[[139 137]
 [140 123]
 [107 121]]
=>
[[139 137]
 [140 123]]

[[128 128]
 [129 130]
 [125 129]
 [128 133]
 [155 150]]
=>
[[128 128]
 [129 130]]

[[111 148 111 109 120]
 [149 110 147 148 133]
 [150 110 148 148 131]
 [150 111 148 148 130]
 [149 113 147 145 125]]
=>
[[111 148]
 [149 110]]

[[132 131 131 131 129]
 [127 111 111 105 110]
 [123 137 137 137 137]
 [131 114 114 108 111]]
=>
[[132 131]
 [127 111]]

[[102 129 125]
 [132 125 126]
 [113 124 120]
 [117 138 129]]
=>
[[102 129]
 [132 125]]

[[126 102 132]
 [113 122 126]
 [113 122 126]
 [128 122 129]]
=>
[[126 102]
 [113 122]]

[[126 122 108 106 136]
 [125 136 128 127 122]]
=>
[[126 122]
 [125 136]]

[[115 105 106]
 [144 145 153]
 [148 151 139]
 [110 117 150]
 [143 136 103]]
=>
[[115 105]
 [144 145]]
---
[[145 127 126 114 129 131 113 137 149 122 131 110 158]
 [106 120 117 146 127 136 106 124 130 141 130 119 145]
 [107 138 148 109 134 122 131 138 147 143 124 150 122]
 [109 121 114 143 123 130 106 121 109 113 133 155 142]]
=>
[[142 155 133 113 109 121 106 130 123 143 114 121 109]
 [122 150 124 143 147 138 131 122 134 109 148 138 107]
 [145 119 130 141 130 124 106 136 127 146 117 120 106]
 [158 110 131 122 149 137 113 131 129 114 126 127 145]]

[[113 128 117]
 [150 120 146]
 [113 127 116]
 [113 123 110]]
=>
[[110 123 113]
 [116 127 113]
 [146 120 150]
 [117 128 113]]

[[151 107]
 [101 154]
 [150 105]
 [152 102]
 [102 154]
 [102 155]
 [101 153]
 [101 154]]
=>
[[154 101]
 [153 101]
 [155 102]
 [154 102]
 [102 152]
 [105 150]
 [154 101]
 [107 151]]

[[144 144]
 [105 107]
 [120 128]
 [131 134]
 [106 110]
 [145 146]
 [105 108]
 [106 112]
 [141 138]
 [104 104]]
=>
[[104 104]
 [138 141]
 [112 106]
 [108 105]
 [146 145]
 [110 106]
 [134 131]
 [128 120]
 [107 105]
 [144 144]]

[[145 143 110 149 139 116]
 [109 105 149 109 111 148]
 [138 146 115 123 134 118]
 [140 127 122 136 132 127]
 [124 145 118 127 130 119]]
=>
[[119 130 127 118 145 124]
 [127 132 136 122 127 140]
 [118 134 123 115 146 138]
 [148 111 109 149 105 109]
 [116 139 149 110 143 145]]

[[143 137 124 124 122 122 139 151 130 114 113 111 148]
 [126 139 114 131 111 124 125 123 112 133 126 118 130]
 [124 146 111 132 130 135 129 125 112 141 124 138 152]
 [136 115 103 149 120 116 124 151 112 141 143 128 126]
 [142 120 127 123 127 124 118 152 135 113 121 147 125]
 [148 139 125 125 136 115 138 125 139 125 140 121 131]]
=>
[[131 121 140 125 139 125 138 115 136 125 125 139 148]
 [125 147 121 113 135 152 118 124 127 123 127 120 142]
 [126 128 143 141 112 151 124 116 120 149 103 115 136]
 [152 138 124 141 112 125 129 135 130 132 111 146 124]
 [130 118 126 133 112 123 125 124 111 131 114 139 126]
 [148 111 113 114 130 151 139 122 122 124 124 137 143]]

[[126 127 136 117 136 118 133]
 [127 127 138 116 137 118 134]
 [122 128 124 130 122 129 125]
 [134 130 128 131 131 131 130]
 [135 128 148 108 150 112 142]
 [137 130 132 129 135 129 132]
 [121 128 110 145 108 142 116]
 [133 129 129 130 131 130 129]]
=>
[[129 130 131 130 129 129 133]
 [116 142 108 145 110 128 121]
 [132 129 135 129 132 130 137]
 [142 112 150 108 148 128 135]
 [130 131 131 131 128 130 134]
 [125 129 122 130 124 128 122]
 [134 118 137 116 138 127 127]
 [133 118 136 117 136 127 126]]

[[145 138 141 134 131 148 118 118 114 129 112 119 141 133 131]
 [115 118 111 132 134 120 140 140 148 106 122 118 107 133 130]
 [120 122 119 126 140 128 119 119 142 114 128 121 114 138 135]
 [131 130 132 109 138 140 113 112 118 139 140 137 134 134 135]
 [118 121 121 149 120 104 119 119 135 128 137 138 123 127 120]]
=>
[[120 127 123 138 137 128 135 119 119 104 120 149 121 121 118]
 [135 134 134 137 140 139 118 112 113 140 138 109 132 130 131]
 [135 138 114 121 128 114 142 119 119 128 140 126 119 122 120]
 [130 133 107 118 122 106 148 140 140 120 134 132 111 118 115]
 [131 133 141 119 112 129 114 118 118 148 131 134 141 138 145]]
---
[[129 116 117 134 112]
 [125 120 106 114 115]
 [157 133 138 131 123]
 [143 115 136 135 112]]
=>
[[125 120 106]
 [157 133 138]]

[[152 144 104 118]
 [102 124 114 136]
 [109 130 116 135]]
=>
[[102 124 114]
 [109 130 116]]

[[139 109 114]
 [147 129 154]
 [145 110 133]
 [130 147 135]]
=>
[[147 129 154]
 [145 110 133]]

[[111 155 136]
 [120 143 134]
 [147 104 127]]
=>
[[120 143 134]
 [147 104 127]]

[[112 149 144 118 136]
 [139 128 117 126 112]
 [148 120 115 119 118]]
=>
[[139 128 117]
 [148 120 115]]

[[121 118 126]
 [106 128 120]
 [134 139 124]]
=>
[[106 128 120]
 [134 139 124]]

[[120 107 133 110 116]
 [120 139 114 139 135]
 [130 137 118 138 138]]
=>
[[120 139 114]
 [130 137 118]]

[[127 135 130 122]
 [125 131 144 104]
 [126 125 117 137]]
=>
[[125 131 144]
 [126 125 117]]
